Below is a small trained network, with its code and all its weights. Each question gives an input and a class and asks what happens when units are switched off, that is, made to give their printed mean instead of their output.

import numpy as np


def w(rows, s, z=0):
    codes = np.array(rows[::2]) - 128.0
    scale = np.full(codes.shape[1], s)
    scale[-1] = z or s
    return codes * scale


def f(y):
    return np.maximum(y, 0)


def log_softmax(a):
    a = a - a.max(-1, keepdims=True)
    return a - np.log(np.exp(a).sum(-1, keepdims=True))


def net(x, mask):
    res = np.array(x, float).reshape(1, 5) / 4 @ E
    y = f(res @ A[0][:, :-1].T + A[0][:, -1])
    res = res + np.where(mask, y, B[0][:, -1]) @ B[0][:, :-1]
    return log_softmax(res[-1] @ U[:, :-1].T + U[:, -1])


A, B = {}, {}
E = w([
[182,124,23,247],'x0',
[126,128,128,127],'x1',
[128,128,125,128],'x2',
[12,154,117,169],'x3',
[56,23,163,141],'x4',
],0.011)
A[0] = w([
[112,100,175,68,157],'neuron 1',
[86,36,121,175,137],'neuron 2',
[178,87,197,207,40],'neuron 3',
[109,91,132,168,195],'neuron 4',
[111,164,5,213,188],'neuron 5',
[133,56,131,20,156],'neuron 6',
[213,213,159,112,169],'neuron 7',
[127,182,161,98,135],'neuron 8',
[36,219,188,22,130],'neuron 9',
[66,137,140,132,2],'neuron 10',
[79,229,93,183,131],'neuron 11',
[153,136,85,111,56],'neuron 12',
[216,92,133,114,132],'neuron 13',
[152,86,186,125,139],'neuron 14',
[142,52,204,108,139],'neuron 15',
[104,80,150,78,61],'neuron 16',
[164,92,55,61,62],'neuron 17',
],0.012,0.0072)
B[0] = w([
[145,179,111,76,195],'neuron 1',
[133,74,108,196,180],'neuron 2',
[130,124,94,60,139],'neuron 3',
[156,96,66,98,169],'neuron 4',
[80,151,160,148,230],'neuron 5',
[144,172,92,59,199],'neuron 6',
[144,36,163,134,204],'neuron 7',
[150,70,79,217,170],'neuron 8',
[142,22,133,237,248],'neuron 9',
[196,75,49,102,145],'neuron 10',
[143,181,162,112,191],'neuron 11',
[104,161,184,190,140],'neuron 12',
[140,40,132,178,174],'neuron 13',
[108,223,126,2,162],'neuron 14',
[92,211,115,77,186],'neuron 15',
[142,123,124,105,161],'neuron 16',
[86,130,177,168,144],'neuron 17',
],0.0093,0.017)
U = w([
[186,83,96,116,1],'0',
[121,90,185,150,205],'1',
[127,249,159,93,221],'2',
],0.02,0.00067)

Each question gives the input, the list of numbers given to net, and the class t.
The units are the neurons (one row each of A and B). Each row of codes is followed by its name. A weight is (code - 128) times the scale printed after its matrix; where a second scale follows, it is the last column's (A, B and U).
mask holds one flag per neuron, in row order. A switched-off neuron (its flag False) gives its mean, the last column of its row in B, instead of its output. The means were averaged over made-up inputs and are rounded, as every weight is.
A unit's drop is (log p(t) with every unit on - log p(t) with that unit switched off) / (log p(t) with every unit on - log p(t) with every unit switched off).
The circuit of an input: a set's keep is (log p(t) with only the set's units on - log p(t) with every unit switched off) / (log p(t) with every unit on - log p(t) with every unit switched off). Starting from the 12 units with the biggest drops (on a tie, the unit counted first), units are removed one at a time, each time the one whose removal leaves the highest keep (on an exact tie, the one counted first), for as long as the keep stays at least 0.8.
units of the circuit, in order: the units of the circuit, biggest drop first
most important unit: the unit with the biggest drop
k most important neurons: the k neurons with the biggest drops, biggest first
drop when u is switched off: that unit's drop, to one decimal
input [2,-7,6,-1,7], class 0: most important unit => neuron 2
input [0,-3,8,-5,8], class 2: 2 most important neurons => neuron 9; neuron 15
input [8,-5,7,-8,0], class 1: 2 most important neurons => neuron 5; neuron 17
input [-2,7,8,5,3], class 0: units of the circuit, in order => neuron 5; neuron 10
input [-7,8,3,-3,0], class 0: 4 most important neurons => neuron 9; neuron 8; neuron 5; neuron 11
input [6,-4,-5,-3,0], class 1: units of the circuit, in order => neuron 5; neuron 6
input [0,8,-6,3,4], class 0: units of the circuit, in order => neuron 5; neuron 4
input [0,-1,4,-3,6], class 2: units of the circuit, in order => neuron 9; neuron 15
input [-1,-8,4,2,-4], class 1: units of the circuit, in order => neuron 6; neuron 4
input [2,-5,-4,6,-6], class 2: 2 most important neurons => neuron 9; neuron 11
input [0,2,2,3,4], class 0: 3 most important neurons => neuron 5; neuron 4; neuron 9
input [-6,-8,-8,-2,-8], class 0: 2 most important neurons => neuron 5; neuron 8
input [2,5,-2,-3,-1], class 1: drop when neuron 4 is switched off => 0.2
input [-5,-1,-6,6,7], class 0: most important unit => neuron 10
input [-5,-1,1,-4,1], class 2: drop when neuron 14 is switched off => 0.3
input [-8,7,-5,4,1], class 0: drop when neuron 1 is switched off => 0.1
input [8,8,4,6,-4], class 2: drop when neuron 9 is switched off => 0.0
